In the rows, 128 means zero.
Both labels of each row:
[128  99 120 137 140 137 139 208 130 137 106 124 113 129 146 114 107 102
 140 106 166] | F, <29>
[107 137 100 124  31 131 137 200 140  92 137 107 123 128  65 122 189  86
 120 143 141] | K, <27>
[113 139  97 118 170  99 151 103 124 110 144 117 166 103  51 113 154  98
 116 126 119] | K, <37>
[135 132  97 119  79 154 159 215 119 124 125  92 115 132  59 112 124  85
 118 130 128] | K, <29>
[124 134  95 129  98 130 123 169 110 115 129 118 110 122  77 115 129 118
 137 128 122] | N, <29>
[126 128  90 129  89 134 149 167 133 115 112 110 116 125  79 132 147 104
 141 140 131] | N, <37>
[124 146 115 130  56 142 123 186 126 114 105 124 132 141  91 139 137  72
 130 113 160] | K, <27>
[128 127 105 121  87 138 134 190 113 109 135 114 145 116  86 124 166  97
 107 126 145] | K, <37>
[129 112 100 157 126 140 156 175 126 103 138 109 109 132  97 118 122 128
 109 125 130] | F, <29>
[144 115  93 134  65 146 157 221 125 116 133 123 103 136  85 127 104  90
 122 141 133] | A, <29>
[115 138  90 131  66 133 153 164 115 107 120 116 102 132  62 128 153  64
 145 141 144] | A, <37>
[135 128 105 122  77 134 117 187 122 120 141 112 136 128  53 123 129  79
 120 134 117] | K, <29>
[133 119  81 145 111 142 149 175 120 119 140 104 115 122  70 122 123  95
 135 144 132] | A, <29>
[119 148  99 121  93 125 161 161 134 107 130  97 118 115  58 115 187 108
 125 142 120] | N, <37>
[141 141  92  89  61 158 138 223 131 105 131 110 100 126  49 113 133  95
 122 124 147] | K, <29>
[135 140  79 126  69 141 151 216 118 111 115 102  98 151  76 121 133  97
 123 137 116] | N, <37>
[121 137  93 124  82 124 147 162 129 124 149 111 114 112  63 116 161 101
 114 134 108] | K, <27>
[135 134  95 127 104 135 150 179 125 116 136 119  93 116  74 112 130 110
 119 140 133] | N, <29>
[135 142 106 120  37 152 138 214 126 109 117 112 114 135  78 124 168 112
 124 148 135] | N, <37>
[127 150  89 121  47 144 150 206 135 113 120 105 102 117  69 116 126  97
 160 142 134] | A, <29>
[136 115  94 118 104 153 155 192 130 116 132 116 107 123  75 122 124  95
 132 138 131] | A, <29>
[127 148  80 113   4 141 147 197 122 108 139 106 118 121  52 115 149  80
 125 145 112] | N, <29>
[120 137 115 123  72 141 140 176 110 116 132 109 112 133  59 113 153  99
 129 146 125] | A, <37>
[124 135 100 121 119 132 161 147 130 114 127 114 112 132  48 114 138  80
 136 129 119] | A, <37>
[130 109  98 121  97 138 124 114 118 120 123 109 132 117 102 146 101  97
 132 140 136] | A, <29>
[118 134  98 123 102 131 160 163 131 114 120 107  99 126  65 129 128 105
 128 133 135] | N, <29>
[ 82  96  96 132  49 150 164 188 112 131 131 116 116 119  99 133 103 113
 134 132 118] | F, <29>
[128 153 107 134  28 162 147 212 111 108 112  89  91 136  85 113 111  92
 138 138 147] | N, <29>
[ 99 121  89 113 111 160 151 165 120 123 138  96 121 123  83 115 111 112
 144 141 106] | A, <29>
[124 151  89 126  86 137 155 149 132 116 143 138 127 127  40 109 167 141
 136 193 109] | A, <37>
[116 100 107 122 171 116 169 112 128 124 144  95 156 110  57 131 125 115
 117 122 114] | A, <37>
[129 105  92 131  71 147 146 173 127 112 133 108 140 121  93 102 151  82
 116 141 116] | A, <37>
[123 142  72 124  56 166 121 236 131 110 124  94 104 124  68 114 137  89
 120 148 131] | N, <29>
[112 142 117 126  76 124 133 164 129 108 117 108 141 131  75 109 150  88
 107 136 117] | N, <37>
[120 161 103 122  53 148 129 213 138  99 113 109 100 140  64 116 168  94
 122 125 170] | N, <29>
[124 132  72 136  52 141 144 151 128 110 128 107 128 138  79 139 151  70
 142 141 108] | A, <27>
[131 135  96 129  45 144 148 218 125 116 133 105  92 110  75 139 179  85
 128 154 130] | N, <27>
[140 129 103 128  59 134 145 202 133 118 129 107 128 126  87 113 185 101
 125 133 140] | N, <37>
[128 127  79 121  85 139 131 198 123 105 139 113 128 114  74 110 151 107
 113 144 128] | K, <29>
[137 105 112 129  53 153 151 194 124 109 125 116 129 121  94 120 144  89
 142 130 126] | A, <27>
[128 150  84 123   5 147 135 208 125 105 127  90  91 149  70 120 172  93
 131 156 120] | N, <27>
[138 114  87 153  92 172 136 190 131 112 126 103 121 129  87 142 128  96
 135 129 126] | N, <29>
[125 115  98 123  29 138 102 196 147 115 116 132 137 164  92 119 172  73
 145 117 137] | K, <37>
[121 136  99 138 102 109 155 135 125 124 129 130 133 130  68 107 168  93
 135 122 115] | A, <37>
[117 128  97 126  75 151 145 167 129 112 125 107 115 141  90 114 130 121
 149 124 126] | A, <37>
[116 144 111 129  73 135 143 176 132 120 120 117 114 139  62 124 159 106
 122 120 159] | K, <37>
[109 136 120 139 139 122 165 155 134 116 106 138  70 143  69 127 109  90
 145  93 191] | N, <29>

Two labels a row:
[122 135 133 127 130 124 121 124 118 142 129 126 134 123 143 133 136 136
 129 152 131] | Q855, C
[122 135 135 140 124 149 140 130 131 132 133 114 129 107 132 125 120 122
 131 115 127] | Q525, C
[140 123 131 119 120  98 131 123 147 106 140 135 125 120 109 137 136 109
 125 121 140] | Q525, B
[123 129 117 122 132 109 108 130 129 125 130 132 130 127 133 125 121 127
 128 137 132] | Q72, B
[122 132 125 137 133 142 113 126 123 139 133 137 123 125 138 126 123 133
 127 123 134] | Q370, C
[130 121 128 128 122 106 119 123 130 122 141 148 125 118 129 140 130 125
 135 129 132] | Q525, V
[128 130 133 127 120 134 120 127 128 122 130 152 127 127 127 124 134 114
 117 126 133] | Q370, C
[120 129 127 130 125 134 106 130 129 134 130 130 130 124 137 131 124 126
 119 125 129] | Q72, V
[130 127 128 119 121 139 121 113 130 127 135 117 125 139 129 135 130 122
 131 133 125] | Q370, B
[133 136 125 126 121 133 133 133 125 129 124 130 129 133 127 130 131 110
 119 126 136] | Q72, C
[132 136 131 128 125 144 135 118 131 132 141 128 124 103 121 135 129 127
 128 125 136] | Q525, C
[136 127 130 120 115 127 123 120 128 126 130 149 126 129 119 131 134 113
 115 133 134] | Q370, C
[126 125 129 127 119 100 120 130 140 121 136 148 127 120 128 128 126 119
 109 105 145] | Q72, V
[117 138 126 133 124 176 135 133 135 134 134 124 125 125 127 122 126 120
 147 117 122] | Q370, C
[131 127 130 131 123 124 134 127 133 122 126 136 127 118 130 130 134 120
 124 112 123] | Q525, M
[125 127 129 130 130 122 119 117 128 128 138 136 126 116 138 134 121 136
 128 128 128] | Q525, C
[141 124 141 111 126 108 131 125 133 116 138 134 123 132 113 136 126 111
 124 128 139] | Q370, G
[151 119 129 123 119 106 135 116 126 119 132 147 127 136 114 135 136 138
 136 136 137] | Q525, G
[147 127 125 111 120 100 142 131 132 112 127 133 126 134 110 127 140 113
 119 132 133] | Q370, G
[135 122 143 117 123 104 112 121 126 132 155 176 128 119 127 144 137 111
 120 134 147] | Q72, M
[135 124 124 123 128  99 154 127 142 117 129 119 127 111 107 120 132 124
 132 109 133] | Q525, G
[130 131 136 110 128 125 116 129 131 117 138 131 127 145 126 124 125 122
 123 131 127] | Q72, B
[135 131 129 119 129 129 127 123 126 126 131 117 132 135 124 130 126 134
 144 134 123] | Q525, G
[130 136 129 123 123 122 138 121 135 128 133 140 125 114 118 116 124 109
 115 124 141] | Q370, V
[131 129 129 138 123 112 136 137 132 125 124 141 128 113 139 122 129 115
 114 112 138] | Q72, C

Both labels of each row:
[119 126 129 131 123 129 134 121 127 125 123 134 131 141 130 134 120 115
 128 136 131] | Q724, [14]
[122 128 126 121 131 129 126 125 140 166 131 122 126 141 133 118 138 124
 132 124 127] | Q342, [5]
[112 131 123 116 127 133 124 117 135 167 137 116 120 134 127 115 137 125
 134 126 123] | Q342, [5]
[109 133 135 126 116 135 135 129 127 137 113 127 134 119 114 132 134 123
 118 117 121] | Q342, [9]
[128 132 129 136 130 123 130 133 110 110 133 128 100 124 139 131 114 117
 139 126 124] | Q835, [14]
[121 131 126 120 136 137 121 127 143 152 131 127 130 135 139 127 139 124
 128 116 127] | Q737, [5]
[115 133 130 125 137 145 113 123 126 141 131 124 134 121 145 111 151 120
 128 146 130] | Q724, [5]
[104 127 137 120 135 142 123 124 130 174 125 114 129 139 143 106 153 127
 123 138 128] | Q342, [5]
[140 122 124 118 129 123 127 126 136 128 145 128 139 161 129 133 121 131
 132 136 125] | Q737, [5]
[112 131 133 125 122 129 126 116 140 132 128 138 111 136 131 129 119 119
 131 122 130] | Q737, [14]
[130 132 121 129 133 125 116 134 116 142 138 123 125 154 142 116 136 127
 120 126 130] | Q835, [5]
[127 126 125 128 130 118 124 123 128 146 132 124 140 163 130 127 136 128
 135 125 132] | Q724, [5]
[102 132 127 123 122 128 138 111 130 135 121 128 129 137 123 136 129 121
 120 113 132] | Q342, [9]
[121 133 126 121 131 127 121 127 121 116 141 129 121 117 137 124 137 111
 131 128 126] | Q835, [5]
[129 130 128 113 127 127 124 122 126 147 138 121 130 145 129 131 143 132
 130 122 129] | Q342, [5]
[138 134 127 124 133 129 121 129 129 137 139 126 150 173 132 116 139 123
 129 119 126] | Q724, [5]
[126 134 128 121 138 134 120 124 139 148 141 128 127 119 132 122 136 124
 133 121 125] | Q737, [5]
[110 121 131 128 129 121 129 131 118 143 133 133  97 150 133 138 121 122
 133 125 125] | Q835, [14]
[ 95 135 131 123 127 143 132 119 135 138 118 136 116  98 132 120 135 124
 123 129 132] | Q342, [9]
[120 133 116 125 133 136 119 126 126 126 132 126 145 143 146 119 139 120
 128 133 128] | Q724, [5]
[100 134 134 124 135 140 120 118 141 152 131 131 130 126 145 111 143 124
 134 134 130] | Q342, [5]
[134 132 133 128 146 138 114 129 149 133 130 125 139 114 130 118 133 128
 126 117 128] | Q737, [5]
[136 131 131 130 134 132 119 128 148 158 136 130 151 165 131 130 129 126
 133 123 127] | Q737, [5]
[132 127 128 125 134 128 118 127 135 112 138 126 143 123 136 123 130 130
 133 128 125] | Q737, [5]
[125 127 128 122 140 136 118 122 152 137 141 132 145 100 136 117 137 128
 135 128 128] | Q737, [5]
[104 122 133 126 142 142 120 119 154 143 133 132 152 123 142 114 142 127
 135 131 126] | Q737, [5]
[125 135 129 126 124 128 133 123 111 118 132 137  90 117 131 138 125 122
 132 141 133] | Q835, [14]
[123 137 127 132 131 124 133 133 111 100 121 130 146 101 126 133 128 115
 113 128 129] | Q835, [9]
[123 137 126 124 134 132 118 142 122 144 128 126 113 123 143 121 140 122
 134 125 128] | Q835, [5]
[ 70 137 139 123 141 161 125 108 147 153 126 140 105  56 156 104 141 117
 142 159 131] | Q835, [14]
[116 134 126 125 136 136 123 131 146 137 139 124 146 125 135 119 139 125
 136 118 129] | Q737, [5]
[154 126 122 128 130 119 120 126 117 108 145 125 121 121 128 136 130 124
 134 127 125] | Q835, [5]

Two labels a row:
[129 135 127 149 117 134 129 105 126 129 148 120 136 143 117 129 119 125
 128 125 124] | W, (29)
[131 125 129 150 125 119 128 151 119 134 142 126 132 154 127 130 101 107
 131 125 115] | R, (36)
[132 132 127 155 133 127 128 151 129 146 152 129 128 120 145 133 127 138
 137 124 118] | L, (36)
[130 131 126 142 120 121 129 118 124 127 140 123 137 148 112 130 119 123
 128 128 123] | W, (29)
[128 134 131 150 124 124 124 129 116 132 164 128 131 168 116 132 116 108
 126 128 124] | W, (35)
[133 135 126 143 117 122 123 112 126 130 153 125 139 151 108 135 120 120
 132 131 117] | W, (29)
[127 133 129 142 142 132 127 146 131 130 161 119 128 115 143 141 141 122
 128 129 120] | L, (36)
[127 129 125 157 120 132 129 118 120 128 140 131 139 155 120 123 116 115
 127 129 117] | R, (29)
[134 141 132 135 124 113 133 130 123 129 151 127 136 150 118 136 123 118
 130 125 123] | W, (36)
[135 134 128 141 119 124 129 109 122 123 154 129 137 156 108 132 124 123
 131 141 114] | W, (29)
[141 132 124 149 125 136 128 124 135 138 153 136 124  97 145 130 133 151
 128 128 125] | L, (29)
[127 130 132 164 123 130 129 120 117 126 144 131 130 169 116 125 110 113
 128 134 120] | R, (29)
[137 140 127 109 127 117 129 117 128 132 153 131 137 138 119 130 127 125
 131 123 129] | W, (35)
[129 133 129 133 129 118 127 120 113 121 152 127 130 157 115 137 126 122
 122 134 124] | W, (35)
[124 133 120 159 125 139 120 125 128 131 147 141 130 113 140 126 123 141
 126 126 128] | L, (29)
[137 133 125 149 120 124 128 121 122 127 165 128 134 139 125 135 117 121
 131 124 119] | W, (29)
[130 131 129 139 125 130 125 108 121 125 156 130 135 144 116 121 117 119
 128 129 121] | W, (29)
[126 132 133 147 134 122 125 136 114 130 144 120 132 161 121 126 120 106
 129 122 108] | R, (36)
[137 134 126 159 107 114 125 137 124 141 172 141 124 135 143 132 124 141
 124 124 128] | L, (35)
[138 133 120 138 122 120 129 138 124 124 164 133 116 133 138 139 130 134
 118 134 126] | L, (35)
[134 132 131 134 119 123 124 105 119 125 152 128 138 138 112 130 120 112
 127 130 119] | W, (29)
[136 136 122 134 122 137 132 137 124 125 146 127 118 127 137 133 132 138
 132 125 128] | L, (35)
[131 129 131 143 114 124 125 117 126 132 154 131 136 142 116 133 116 120
 130 126 123] | W, (29)
[135 131 125 152 120 129 123 116 128 136 163 134 132 110 132 128 131 138
 127 125 112] | L, (29)
[128 131 124 151 120 133 129 138 122 130 150 129 126 119 139 131 124 139
 127 131 126] | L, (29)
[130 139 126 148 122 138 125 117 121 122 158 126 135 132 123 126 117 115
 129 130 116] | W, (29)
[136 129 130 154 125 126 127 130 119 127 141 111 126 172 124 127 112 116
 130 127 120] | R, (35)
[131 138 127 140 124 129 124 109 129 127 144 126 146 145 120 129 122 122
 130 130 121] | W, (29)
[135 133 119 149 132 133 115 131 130 134 171 128 123  96 136 126 133 143
 130 126 116] | L, (29)
[131 135 124 149 125 111 127 140 137 140 130 141 135 125 130 138 127 155
 128 129 129] | L, (33)
[134 137 127 139 117 132 114 119 122 127 156 123 136 129 121 129 116 109
 128 129 115] | W, (29)
[133 137 131 138 142 117 126 129 125 135 137 122 139 132 122 140 129 114
 132 141 116] | W, (36)
[131 132 123 151 128 117 125 141 130 125 163 130 130 131 133 130 134 141
 124 125 126] | L, (35)
[130 132 129 150 123 131 125 108 122 133 150 131 138 135 118 130 117 124
 126 131 121] | W, (29)
[124 130 138 149 131 125 132 121 128 121 134 136 132 174 111 125 122 136
 127 126 119] | R, (35)
[137 133 120 147 121 130 127 123 129 132 156 133 126 108 137 141 129 147
 136 126 131] | L, (29)
[135 137 128 150 117 121 124 114 121 132 174 131 138 131 119 129 124 120
 131 129 110] | W, (29)
[132 129 130 153 115 132 132 116 119 133 170 130 129 140 120 125 114 111
 130 126 113] | W, (29)
[135 144 124 163 118 130 125 125 130 131 164 136 133 112 137 129 127 138
 130 130 124] | L, (29)
[145 134 134 148 139 127 131 157 121 131 153 127 122 131 149 133 126 127
 125 127 124] | L, (36)
[131 125 123 153 126 130 134 143 129 124 159 129 116 139 139 134 132 145
 125 128 121] | L, (35)

Both labels of each row:
[103 131 123 145 127 120 126 125 125 129 128 153 117 107 132 115 133 132
 154 133 146] | <59>, E
[121 126 118 154  95 143 131 123 121 131 123 147 107 136 128 125 121 144
 151 130 149] | <62>, E
[106 131 120 114 130 137 134 126 131 134 125 144 121 115 127 120 133 127
 141 129 135] | <62>, E
[105 128 140 175 148 133 135 128 129 133 126 153 134 127 129 117 129 128
 132 130 129] | <54>, X
[ 97 130 127 141 142 147 119 138 132 125 127 166 116 122 121 111 127 113
 137 128 134] | <62>, X
[ 87 133 134 151 147 133 121 133 127 126 125 178 143 114 124 102 141 128
 156 132 142] | <62>, E
[115 128 126  61 164 126 132 129 142 128 119 120 118 122 132 132 135 112
 115 128 108] | <59>, X
[ 92 141 138 167 163 136 125 144 130 131 126 165 135 113 137 108 130 100
 149 134 131] | <59>, U
[126 130 141 131 132 125 128 131 132 124 127 137 143 125 126 136 127 125
 135 129 130] | <54>, X
[112 128 136 160 139 124 126 120 131 132 122 141 143 128 124 118 139 142
 137 128 128] | <54>, E
[113 129 137 131 132 134 122 128 131 125 128 159 142 129 120 113 126 112
 130 125 127] | <54>, U
[101 138 137 178 134 141 117 133 123 132 120 175 146 117 144 104 129 117
 164 129 145] | <59>, U
[ 94 136 133 147 162 137 122 125 126 131 114 152 129 121 132 117 136 138
 136 128 136] | <59>, E
[127 126 119 118  96 151 143 124 126 128 127 134 114 133 140 130 118 122
 140 128 129] | <62>, X
[ 79 135 145 191 168 126 119 135 132 130 132 170 143 112 124  99 134 129
 164 139 147] | <54>, X
[ 89 133 126 158 129 134 108 132 126 124 123 163 128 118 144 111 122 119
 146 131 143] | <62>, X
[156 117 129  53 138 136 140 136 137 122 135 120 125 121 124 136 130  98
 113 124 100] | <62>, U
[ 82 141 135 180 157 137 123 133 125 131 120 170 131 112 129 103 127 122
 161 122 141] | <59>, X
[114 134 144 193 119 139 123 135 122 134 124 174 141 139 136 103 112 113
 141 131 135] | <54>, U
[107 132 137 136 147 135 118 127 125 132 131 149 140 127 115 119 142 147
 143 130 137] | <54>, E
[102 131 126 156 113 139 131 132 118 129 129 152 123 124 154 112 114 123
 146 125 134] | <59>, X

Both labels of each row:
[121 151 124 154 139 115 133 128 127 106 117 159 138 100 152 131  96 136
 140 118 123] | Q33, Q878
[143 124 102 130 141 125 138 141 147 118 115 158 140 139 121 136 121 141
 135 119 117] | Q903, Q407
[150 121 106 128 120 123 123 134 130 113 131 148 124 123 143 125 133 127
 128 131 131] | Q33, Q407
[166 129 113 132 144 117 123 132 102  86 116 145 134 120 168 144  79 132
 147 112 124] | Q903, Q558
[157 105 116 131 117 111 126 123 155 155 133 143 130 126 146 141 101 138
 135 126 129] | Q33, Q407
[148 144 120 151 137 140 136 115 113  75 121 157 144 105 185 125  78 136
 133 105 130] | Q33, Q878
[124 137 119 139 131 115 131 152 110 108 126 150 101 135 147 108 127 116
 146 149 132] | Q33, Q878
[154 126 120 137 123 137 118 138 117  69 125 152 146 113 169 138  47 130
 139  83 152] | Q903, Q407
[164 130 108 137 139 137 128 127 128 106 111 160 144 126 154 119  92 144
 130 113 119] | Q903, Q878
[176 106 108 123 139 136 124 126 127 108 121 148 139 134 158 113  81 146
 152 127 113] | Q903, Q384
[124 166 132 169 138 129 133 124 153  94 106 167 147  85 175 132 104 122
 132 117 127] | Q33, Q878
[110 131 115 133 117 125 126 134 134 122 129 151 138 107 141 130 158 131
 129 126 127] | Q33, Q407
[205 112 112 142 138 124 129 125 113 105 119 147 127 117 165 113 104 148
 147 129 121] | Q33, Q384
[140 110  96 134 143 121 152 141 140 143 141 149 138 147 106 113 153 127
 145 151 110] | Q33, Q878
[163 136 115 129 122 123 132 123 139  73 116 131 118 106 173 115  91 126
 136 106 135] | Q33, Q384
[175 113  97 135 124 136 127 116 108 106 126 153 124  98 184 106 117 147
 139 133 112] | Q33, Q384
[130 132 109 120 123 115 129 139 133 121 136 142 115 139 119 135 114 120
 127 117 130] | Q903, Q407
[116 152 108 132 116 130 130 130 121  95 122 147 143 102 158 130  95 143
 116 107 144] | Q33, Q407

Both labels of each row:
[129 123 121 136 130 123 134 112 122 135 114 139 113 123 129 167 139 135
 146 136 129] | Q949, J
[131 147 127 126 123 127 126 129 126 126 119 120 109 121 127 145 130 126
 112 118 132] | Q949, Y
[130 148 126 125 131 132 134 116 127 122 141 128  98 119 119 159 129 134
 124 135 129] | Q397, Y
[114 128 117 126 130 127 133 112 126 132 129 139 111 122 117 160 132 139
 134 136 131] | Q397, J
[138 141 121 122 119 119 133 119 120 128 101 128  81 115 113 175 131 131
 120 111 132] | Q397, Y
[128 129 116 128 127 128 132 114 120 134 123 132 109 127 128 162 137 126
 135 134 137] | Q949, J
[134 123 130 125 127 119 126 120 128 132 140 124  98 124 107 170 136 131
 129 137 133] | Q397, Y
[131 117 122 133 139 116 128 126 131 135 105 143 134 114 125 144 130 120
 124 121 128] | Q397, J
[127 119 125 125 134 123 127 119 124 130 121 135 116 122 110 153 129 133
 149 123 129] | Q397, Y
[128 139 121 121 129 125 140 115 131 123 154 141 103 129 122 160 132 120
 115 128 132] | Q949, J
[128 126 131 124 131 128 124 118 123 129 125 125 119 124 127 154 127 140
 153 121 128] | Q949, Y
[129 120 114 131 134 119 133 117 125 122 120 150 121 129 134 147 134 124
 121 125 124] | Q397, J
[130 134 126 122 137 120 132 121 122 139 122 134 124 122 116 156 127 138
 137 137 129] | Q397, Y
[128 128 120 131 130 127 119 119 127 132 110 132 121 121 134 166 132 138
 132 132 133] | Q397, J

Two labels a row:
[134 134 124 116 121 126 130 125 127 120 117 128 119 148 124 128 128 123
 118 140 141] | D, (78)
[130 130 122 122 131 125 128 130 124 122 122 124 123 121 127 115 126 126
 122 137 133] | D, (78)
[122 130 124 126 107 112 133 130 136 116 124 130 126 124 130 117 134 129
 117 132 134] | P, (78)
[152 133 129 128 120 130 134 134 131 138 118 134 120 134 121 144 140 130
 117 129 130] | P, (80)
[121 129 126 127 105 114 133 131 135 121 127 131 126 121 130 117 134 128
 119 133 134] | P, (87)
[128 132 128 129 103 114 136 130 137 121 123 132 127 135 130 122 136 129
 119 135 137] | P, (87)
[147 133 132 119 110 127 126 133 132 135 118 132 122 151 125 148 138 129
 119 126 130] | P, (87)
[133 130 131 123 103 126 130 130 136 130 125 132 128 155 128 146 135 127
 118 125 133] | P, (78)
[143 133 129 125 107 117 131 131 137 130 117 133 123 138 127 136 137 129
 120 134 133] | P, (78)
[130 133 125 119 118 128 129 127 128 123 117 129 123 152 126 138 131 131
 118 133 136] | D, (87)
[122 127 119 119 130 123 128 120 126 112 124 126 122 129 127 107 120 124
 122 147 142] | D, (87)
[126 128 128 126 115 122 130 131 136 128 125 132 128 140 127 138 135 128
 118 120 128] | P, (78)
[127 133 129 126  94 112 130 130 139 123 124 132 127 138 129 131 135 128
 118 134 135] | P, (78)
[112 127 121 131 103 105 133 126 134 110 127 130 130 120 133 105 132 125
 120 130 135] | P, (87)
[124 130 127 126  98 112 135 133 138 122 124 132 128 123 129 118 139 129
 116 130 130] | P, (78)
